Rows are numbered. After the first four, each row is followed by the numbers of the three nearest rows among all rows above it, by straight-line distance, nearest first.
0: [  3   7  -1  -6   9   3   9   1  -8   4  -2  17  -6  -5   8  13  -4   5
   6   0  11  -1  13  -4  20   5   0  -9   3   4 -10   9 -15  -9  -6  -1
  -8   3   1  -2   0]
1: [ -6   1   9   6   7  29  -6   6   0  -8  -3 -10   9  13   3  -1   2   5
  33  -4   4  -6  -8  -2  27  -2   5   5  -5  -4   7   8   8  19   4   4
   1  -1  -5   0   7]
2: [-11   2   4   3   5  29 -17   8  -8  -6  10 -13   6   6   3  -2  -1  -1
  39   1 -13   0 -14  -3  33   5   9   0  -2  -9  14  16   4  22  -6  -1
 -10   3 -10   4   3]
3: [ -4  -3   4  -2   5  36 -18  19 -47  -9   2 -10   6   8  13  -7  -2   1
  58   5  -8 -13 -23  -5  30  -2  12   0 -10  -9  15  25  14  22  -8  -5
   7  -3  -5  -3  13]
4: [  7   5   2 -12   9 -27  15   0  30   8  -9  12 -12 -11  -3   4   2   3
 -38   7  13   5  19  -2  -9   4  -9  -7   5  -3 -22  -9 -25 -28   0  -4
  -6  -2   5   2  -6]	0 1 2
5: [  0  -5  -1   2   1   1 -12   5  13   1   5  -9   5   0   1  -6  -5  -2
  14   0 -11  -4  -9  -4   9  -1  -2   4  -4   0   4   5  13  18  -6  -1
  -1  -3  -6   0   6]	1 2 0
6: [  0   1  11  -3   9  14   6   1   7   2  -1   2   4  -8  -1   6   2   3
   6   5   4 -10   5   1  27  -4  -4  -8 -10   3   0   3 -13   0 -12  -5
  -1  -2   5  -5   3]	0 5 1
7: [  3   4 -10  -8  -3 -24  30 -13   4  14 -10  30 -10 -12 -14   8   9   3
 -28  -3   6   8  28  13 -22   4  -6  -5   6  12 -27  -4 -24 -33  17   1
  -4   9   0  -1 -13]	4 0 6
8: [-2 10  4  3  2 26 -2  2 -5 -6 -1 -3 11  8  0  7 -5  0 29  4 -3 -2 -9  7
 26 -9  4  2 -1  1  2 14  2 16 -2  1 -1 -2  0  7  8]	1 2 5
9: [-10   1  -1   7  -2  33 -14  11 -27 -10   4  -8   9  11  -1   6  -7  10
  55  -8 -10   1  -9  -1  30  -3   7  -1  -2  -4   9  13   1  25   2   1
   0   6  -1   4   9]	2 1 8
10: [  6  -4  -4   2  -1   3  -8   7  20  -4   5 -18  12  13   3 -14  -5  -7
  -1   1 -12  -2 -17  -1  13   9   9  -2  -8  -3   8   3  26  16   9   1
  -8  -3  -6  -4   1]	5 1 8
11: [ -1   4   2  -2   8  -6   9   3   0   4  -1   9   1 -19  -4  -1   8  -3
 -14   8   5  -4   5  -4  -3   6 -13  -9   7   0 -10  -4 -22 -16 -10  -3
  -1   3  -2   4   4]	0 6 4
12: [  1  -1  -6   3   2  26  -8  -7 -12  -6   5  -7   7  20  -5  -7  -3  -6
  33  -2  -7  -4  -3   5  17   4   8   7   6   5  11   4  15  16  11  -3
   8   6  -1   5   5]	1 8 2
13: [ -4  -3  -7  13  -9  44  -9  -1 -63  -7  11   3  -1  26  12 -13  -1  -1
  63  -2 -13   1 -22  11  26   4  12   2  10   6  15  13  25  34   8  -5
   4   5  -6  13   8]	3 9 12
14: [  1   2  11  -1   9   2 -11  23  32   2   0 -12   9 -13  12  -4  -2   0
   0   6  -8 -21  -4  -6  27   3  -2  13  -8 -14   3   9  -6   9  -9   4
   2  -6   2  -7   3]	5 6 10
15: [  5   4   7  -6   7  -4   2   6   9   3   0   2   2 -11   3  -1   4   4
   1   9   1  -5   6   0  18   8 -11 -11  -6  -2  -7   1  -8 -18  -7  -2
  -1  -5   6  -9   0]	6 11 0
16: [ -2   4  -1   8  11  21  -9   1   8 -13   0  -8  10   8   3   4  -7   4
  23   2  -9 -12  -7  -1  26   5  -1  -6   1   4   5   3   5   6  -5   0
  -5  -8   8   4  13]	8 1 5
17: [ -4   8  -3  -1   4 -15   4   0  10   4  -8  -4  -2 -23  10   1   4  -3
 -13   9   5 -11   4  -3   6   4  -7  -5  -3  -5  -2  -4 -21 -28  -6   4
  -5   3   7  -1   6]	11 15 0
18: [ -6   0   6   9  10  31  -9  17   6 -17   0 -16   3   2   1   4   4   4
  30   8   3 -13 -13  -4  35  -1   7 -10  -9   0   8   8  -1  19  -6  -2
  -1  -9   1  -6  19]	1 16 8
19: [-2 10  9  1  6 18 -6 12 15 -8  1 -8  9  0  1  4  2  2 16  0  6 -9  2  0
 19 -2  7 -9 -7 -3  0  7 -8  7  7 -1  1 -6  6  4  8]	16 6 8
20: [ -2  -8   7  -2   1 -41   6   7  31   5  -1   2 -11 -23  10  -1  -1  -2
 -43   7  10  -7   2 -11 -13  -7  -3  -3  -4  -9  -7 -10  -6 -13 -10   8
  -1   1  -4 -13   2]	4 17 11
21: [-2 -3  1  1  6 11  1  0  2  4  0  4 -6  3 -2 -7  6 -6 -5 -1 -6  2  8  4
 17 -5 -4  0  0  3 -9 -3  1 -3  5 -2 -4 -1 -1  2 -4]	6 15 0
22: [ -5   1   4  -4   3 -25  10   2  10  -5  -4   2 -12 -11   7   0   7  -2
 -24   0   3  -1   1   3  -8   9  -4  -2  -1  -5 -16  -7 -19 -16  -7   7
  -5   2   5  -1   1]	17 11 4
23: [ 12  -3  -7   8  -3 -16 -11   7  22   2   6 -13  -2   3  -4 -16  -3 -11
  -5 -12   1  -7 -16  -3  -2  -2   9   1   9  -6   1  -5  29  14   1  -1
   5  12   0  -8   2]	10 5 21
24: [ 4  7 -3  3  1  9 -2  6  6 -4  0 -4 -2  2  4  5 -6  0  9  3 -1 -4  5  6
 10  4  0 -6 -4  0 -5  4 -5  4  4 10  3 -4  6 -8  4]	19 21 6
25: [-4  4 -7 -6  1 17 -8 -1  3 -2  1  5 -1 13 -7  5  3  2 16  3 -1 -9  9  6
  6  1  2 -3  8 11  0  9  8  2 10 -6  4  4  2 -6 -4]	24 21 12
26: [  0   4   3   4   6  20 -23  10 -13  -1   0 -19  10   3   0   0 -10  -1
  41   9  -5 -10 -12  -8  26   2  14   0   2 -11  11   5  16  15   2   0
  -3  -1  -2   0   8]	2 1 8
27: [ -8  -5 -14   2   1  15  -2 -14  -9  -7   8  -1  -1   8  -4  -5  -4   5
  16  -2   8  -8   0  -2  13  -1   4   1   0   2   9   5  19  16  18   3
  -4  -3   2  -2  -1]	12 25 1
28: [  2   7  10  -8   7 -25   7   6  43   9  -9  -2   1 -27   3  22   0   5
 -29  17  12  -6  10  -8   3   4  -9   3  -5  -8 -13  -2 -26 -15 -22   6
 -11   0   2 -16  11]	20 17 4
29: [  3   8  15   6   5  -3  20  -3   2  -4 -10  12  -2 -12  -3  14   8   3
 -15   9   5  -6  15  11  12  -1 -10 -15   2  -2  -6  -2 -36 -25  -1  -1
  -1   2   3 -10   2]	11 17 15
30: [ -3  10  -6  -3  -2   5   5  -9  -9  -2   3  16  -1  11  -6   8   9   2
   7  -3   1  -1  14   5   6   1   5  -7   6  -1  -1  -5  -6 -20  11   6
  -2  -3   2   7  -4]	21 25 0
31: [ -1  13   6  -2  10   5   2   4   0  -1  -3   6  -1  -2   6  14  -5   9
  13  10   7  -3   8  -2  14   8   2  -8  -8   0 -10   3  -7  -3 -13  -3
   4   2   3  -4  -1]	0 6 24
32: [  1   6  -6  -2  -2   3 -16   2  18  -5   1 -11   5  11  -3 -13  -4   3
   4   3  -2  -4   3  -8   8  -5   7  -8  -3  -7   0   2   2  11   4   4
   0   9   1   0   4]	5 24 19
33: [-10   3  -9   9   4  34  -6  10 -45  -7   7  -2   2  18   2   5  -5  -1
  60  -1  -8  -2 -12  10  31   1  15  -1   6   0   6  12   9  25   0  -5
   4   0 -11   2  -3]	9 13 3
34: [ -2   5   2   2   2   1   0   6   3   1   0   2  -4 -11  10  -3   3   9
   6   6   4  -5   7   0  10  -1   4 -11  -5  -4  -2   0 -16  -8  -9   1
  -3  -6  -3  -7  -4]	15 31 6
35: [ -9  12   3   7   7  37 -24  16 -20 -11   1 -15  11   9   6  -4  -5  -7
  49   1  -5 -12 -13   1  31   1  13  -6  -1  -2  20  12  12  16  -4   3
  -3  -3  -7   3  22]	26 2 9
36: [  3   5   9  -4  11 -40  15   4  51   6 -16   9  -1 -25  -6   7   7   8
 -50   2   8   2  12  -9  -7  10 -17  -2  -6  -5 -16 -14 -25 -23  -9   0
  -2   8   7 -17  -4]	4 28 20
37: [  0   7   7  -5  13 -12  14  -1   8   0  -2   8   2 -15  -6  15  17  -1
 -13   5   7  -1  17   9  -5   0   0  -2   5  -5 -14  -3 -29 -31   1   6
  -8  -2  -1  -9   2]	29 11 22
38: [  5   6   0  -3  -2  22  -5  -2 -11  -2   8  -9  -2  19   0   6   3   2
  19  -1  -8  -7  -3   4  17   0  -3  -4   5  -3   7  -4  12   7  10   0
   5   2  -4  -2  -3]	12 25 27
39: [  0   2   3   5   1  23 -21   2 -18 -13  -1 -17  11  18   5  -4 -11   1
  35   6  -6   0 -11  -1  19  -1   3   1   6 -10   6   8  15  23  -6   4
   1   3  -3   0  17]	26 1 2
40: [ -3  -7  -7   1  -2  12  -4  -2  10   5  13  -4  11   7  -6  -9  -7  -2
  13   6  -3 -13 -10 -11  13   8  -4   7  -3   0   4   0  11  15   7   1
  -3   3   0   0   2]	5 27 32
41: [  3  -4   6  -9   3 -32   7  -2  23   3  -2   7  -9 -16   0   0   7   2
 -41   9  11   6   4   6 -21 -10  -7  -2   6   5 -13  -7 -13 -26  -6  -4
  -2   5  -2  -7 -13]	4 20 22
42: [ 12  10 -12 -16  -2 -20  27 -17  11  10   2  26 -15   5 -15  12  14   2
 -43 -10   6   4  33   6 -38   2 -17  -4  12  16 -31 -15 -18 -40   3  -1
  -9   1   3   6 -15]	7 4 41
43: [  3   9  -8   5  -3  19  -2 -10 -14  -2   4   4   0  26 -18  -1   1  11
  27  -7  -6   3   6   2  -4  -2   0  -4   4  14   5   4  10  -2  14  -5
   5  -9   1   6  -3]	25 38 12
44: [  4   1   3 -23   5 -43  16   3  63   6  -5   3  -5 -27  -4  13  10   4
 -61  11  16   3  16  -9 -29  -3 -20  -5 -10   5 -21 -12 -23 -34  -6   6
  -6   3   4 -12  -5]	36 4 41
45: [  1  10   4  -3   9 -24  15   0   1   6  -4  11 -14 -11  11   8   2   1
 -16   5   4  -6  -1   0  -8  -2  -1  -9   5   7 -19 -10 -10 -25  -6   3
  -4   2   3  -5   0]	22 11 17
46: [  2   1   2  -8   8 -31   1   8  22   0  -6   3  -5 -22   4  11   4   1
 -22  13   3  -9  -2 -10  -2  -1  -7  -4  -7 -11  -5  -6  -8 -18 -17  -6
  -8   5  -7 -20   0]	20 28 17
47: [  3   3  -3   2   8  10 -11   8  17  -7   1   2   9  -1  -4   4  -7   8
   9   5   1  -8  -4  -6  23  -5  -3  -4 -15  -5   2   6  -8   0  -8   4
  -5  -4   5  -8   4]	6 19 24
48: [  5  -5   5 -17   0 -24  16  -4  -6   4  -3  20  -6  -8   0   3   6  -4
 -17   1   6   1   7   2 -10  -3  -6  -4   7   2 -11 -11 -19 -24   5   1
   0   7   7  -6   1]	45 22 11
49: [  0   1  -6  -5   6  -9  -6  -8   4   2   2   8   0   1 -11  -5  -5  -1
  -4   2   2  -4   0  -4  -4  -5   2   0   6  -2  -8   1  11  -7   9  -8
  -4   3  -1  -3   0]	21 25 32
50: [  2   0   5   4  11 -24   7   6  22  -4 -10   0  -7 -18   3   6  10  -5
 -13  16   7   2   4  -7   3  -5 -10   1   6  -3  -6  -1 -20 -19 -23   6
   2  -1   2 -11   0]	46 17 22
51: [  5   0  -1  11   6   6  -8   9  20  -7   9 -19  -3  -2   4 -10   0  -4
   0   5  -2  -6  -1  -1  21   2   2   8  -9  -7  -4   2  13  14   7  -2
  -3   6   0  -5   9]	5 32 10
52: [ -2   5   1  -2   8  13  -6   9  25  -9   4 -10   7   1  -1  -3  -4   1
  10   2  -7 -10   3  -9  35   5  -3  -9  -5  -6   3   8  -5  10  -5  -6
  -4   1  -5  -4   7]	47 19 16
53: [ -7   5  -3   7   1  46   0   6 -26 -14   4  -5   8  19   0   8  -4   8
  63  -1  -3   0  -1   8  38   3  10 -11   0   6   5  13  -3  19   6  -1
  -3   3   7   8   5]	9 33 8
54: [  6   4 -12  -1   1 -24  24 -22  11   8  -2  28 -11  -7  -2   5   6   2
 -33   6   1   3  16   3 -18   6  -2 -11   9   9 -16  -1 -13 -17   7   0
  -7   3   6  -1 -12]	7 48 4
55: [  5   0   6  -6   1 -18   6   0  25   6  -6   8  -1 -14  10  10   2   2
 -25  12   3  -2  11 -10   0  -3 -10  -3  -9   3 -11  -4 -20 -25 -15   0
   4  -2  -3  -4  -5]	50 46 17
56: [  1  -3   9  -7   5 -16  -7   3  15   1  -1  -4  -4  -9   2   1   4   1
 -14  13   3  -6  -9  -1   8  -2  -3  -7  -6  -7  -6  -2 -11 -12 -14   0
  -9   0   6  -5   7]	15 17 46
57: [ -3  -1  -4  -1   3  17 -10   7   1  -7   5  -6   7   7   4   5  -1  -9
  22   9  -9  -6  -5  -1  29   1  11   1  -9  -1   8  10   7  15  -4  -1
   1   3   3   2   3]	8 16 1
58: [  4   5   2  -1   1 -11   4   1   3   3  -7   6  -2 -14   4   0   0  -2
  -2   3   2  -6   2   6   7  -4  -2  -3   1  -3 -11   0 -15 -17  -1  -1
  -1   1   5  -9   1]	15 34 17
59: [ -8  -2  -9  16   2  45 -15   6 -60 -12  -4  -1   2  20   7   4   2   1
  61   4 -16  -2 -22  -2  34   2  13  -2  -4   1  23  20  14  31  -9  -8
   2  -2   7   2   6]	33 3 13
60: [ 11   4  -3 -17   0 -32  19  -7  34  10 -13  13   3 -10 -16   8   3   3
 -47  -1  10   4  26   3 -19  -2 -18  -8   2   4 -27 -11 -28 -27   2   7
  -7  -6  10 -13 -14]	4 36 41
61: [  7   1  -4  -3  -3  -4  15 -13 -16   4  -1  25  -9  -4   4   4   6  -5
   2   1   7  -4  17   6 -10   0  -7  -1   8  12 -11   1 -18 -30  -1  -2
  -2   0   9  -4 -11]	48 30 58
62: [ 4 -2  0  2  5  7 -4 10 23 -4  6 -9  9 -7  1  3  4  5  9  3 -8 -4 -4  0
 23  2  4  2 -5 -5 -2  5 -2  4 -3  5  1 -2  7 -3  2]	47 52 19
63: [  8   5 -11  -1  14  22   2 -11  -9  -6   5  16   6  20 -11  11   6   1
  23  -4   2   6  18  16   7  -4   1  -8   4  10  -7   4  -3   4  16  -3
   6   1   5  11   1]	43 25 30
64: [-4  7  0  8  0 23 -7 17 10 -7 -4 -9  5 12  0  5 -2  3 22  4  3 -8 -1  6
 19  3  6 -8  0  2 -3  3 -5 -2  7  2  1 -2  2 -4  7]	19 24 16
65: [ 7  4 -2  1 -2 18 -3 -5 -9 -6  2  5  1 23 -8 -2  3  7 27 -8 -7  1 -1  9
  1 -2  4  1  6  8  2 -2 13  8 19  0 -1  4  2  7 -4]	43 38 12
66: [ -1  -1   0  -9  14 -10  -1   3   3  -3  -7  12  -3  -7   2  12   5   4
  -1   9   7  -6   8   0  11   0   2  -9  -3  -6 -15  -1 -20 -21 -10  -2
   4  -2  -2  -8  -8]	58 15 34
67: [ -8   8   4  -4  14  21  -2  16  13  -4  -9   9   5  -4  -1  15   4  -2
  19  12   0 -13   3   2  42   5  -8  -9 -16   4   1  10 -23   1 -15   4
 -11 -13  -3  -3   4]	6 47 52
68: [ -2   0   1  -2   0 -31   4   1  15   8  -8  -2  -5 -17  12  -7  10  -1
 -29   1   6  -4  -6 -16 -22  -5   0  10  -3 -12 -10  -4   7 -11  -9  -1
  -6   6  -3 -16  -4]	20 46 22
69: [-3  6 -3  4  6 23 -7  6  5  0  6 -3 11 12 -8  8  0 13 21  5 -2 -8  3  9
 17 -2 -5 -1 -4 -7  0 17  3 11  5  4  0  1 -1  3  6]	8 64 19
70: [ -2   6   2 -12  11  -1   4   0  -2  -5  -5   0  -9  -1  -2   5   3  -1
 -13   7   7  -7  12  -4  -1   4  -2  -3  -4  -4  -3   0  -9 -12  -8   3
   0   0   9 -11   4]	58 66 15
71: [  1  -3   8  -2   8 -17   7   5  14  -4  -4   0 -13 -15  12  -1   4   2
 -24   7   7  -2   3   2 -10   8  -8  -6  -9  -4 -17  -7 -17 -23 -22  -2
   2   5  -1  -6   1]	22 55 50
72: [  8   6   0   7   4  14   0   6  12  -2   2   2   5  -1   1  -4  -5   5
  15   2   4  -7  -5   0  23  -7   1  -5 -10   5 -11   2 -14   1  -7  -7
  -5   0  -6  -4   8]	47 6 19
73: [  5   6  -1 -16  -3 -31  12   1  35   8  -5  15  -4 -17   3  -5   1   4
 -43  12   4   2  15   3  -5   2  -5  -8  -2   3 -17 -11 -19 -26  -7   3
 -10   5  -1  -3  -9]	4 41 55
74: [ -7  -2  -7  -1   8  28 -16   6 -12  -6  -3 -17   2  11   1  -2   0   3
  34  -1 -14  -2 -11  -2  26   1  -5   1   1  -3  13   7   8  20   6   1
   3   5  -9   3   6]	2 1 39
75: [ -5   4  -4   6  -4  35 -11  -2 -37  -8   7  -4   6  15   7  -5  -7  -7
  62  -2 -10 -11  -9   0  31   1  14  -7  -1  -9  20  10  15  13  -1 -10
   0   1  -2   5  11]	33 9 35
76: [ -6  -3  -9   9   5  28 -17  10 -27  -3  10  -6   1  27   3 -10  -6  -6
  38   2  -8  -3  -9   3  10   4  15   2   1   3   9   4  13  24   1   2
   7   2  -5   6  12]	12 39 74
77: [  4  -4   3  -5   9  18  -9  15  19 -10  -4  -9  -2 -13   3   7  -3   1
  12  13  -2   0 -10   2  33   0   1   0   1  -9   0  11 -10  -4  -4   2
  -3  -4   6  -8  11]	62 47 52
78: [  4   2  -2  -4   0 -10   2  -3   3  10  -6  11  -1  -7  13  -1   4   0
  -3   4  14  -3   4  -4   3  -2  -2  -3   0  -4 -14   0 -19 -22  -2  -8
   0   5  -1 -14  -6]	58 66 34
79: [  7   2   3  -2   2   5  -9   0  22  -9  -6 -13   7   0  -3  -2  -6  -5
   0   2   5 -17  -1  -7  14   1  -2  -2  -5  -8   8   4  -7   2  -7  -6
  -4   1   1   0   3]	47 52 32
80: [  3   7   9 -27   7 -32  31  -5  46   9  -1  19   3 -17  -9  10   5   6
 -38  13  13   6  29   5 -19   1 -17 -11  -2   7 -23  -9 -38 -33   1  11
  -8 -11   1  -4  -8]	60 4 73
81: [  8   4 -28  -3 -13  23   9 -26 -40   5  11  14   2  41 -21 -11   4   6
  24 -14  -9  14  15  16 -34  -4  10  -5  26  16  -8   3  23   6  41 -11
   4  10   8  17 -20]	43 65 63
82: [-12  -3  -2  12  -1  39 -26  19 -43 -15  -1 -12  17   5  16   1  -4   0
  63  12  -5 -14 -24  -9  53   2   7  -5  -7  -6  22  10  13  32  -8  -7
   6  -7  -2  -6  16]	3 59 35
83: [ -1   9  -5   3   2  -2  -1  -2 -13   3   2  10  -6  -1   0   5   1   9
   0   5   2  -3  10  -3   2  -2   4 -23  -4   8  -5  -1  -2 -15  -9  -3
  -7   2   0  -6  -1]	34 0 31
84: [  2  -7  -1  -3   5 -11  -6  -1   3   3  -2   6  -6  -5  -8  -8   0   6
 -13   2   7  -2   5  -5  -3   2  -2   4   2  -3  -2  -1  -1  -7  -4   2
  -7   9   5  -1  -8]	49 70 58
85: [ -2  -1   4   5   0  26 -15  14   2 -12   0 -13  12   8   3  -3  -2  -2
  35   3  -3 -15 -12   1  31   1   7  -7  -1 -10  14  10   2  21 -10   6
   1   4  -1  -8  14]	18 1 2
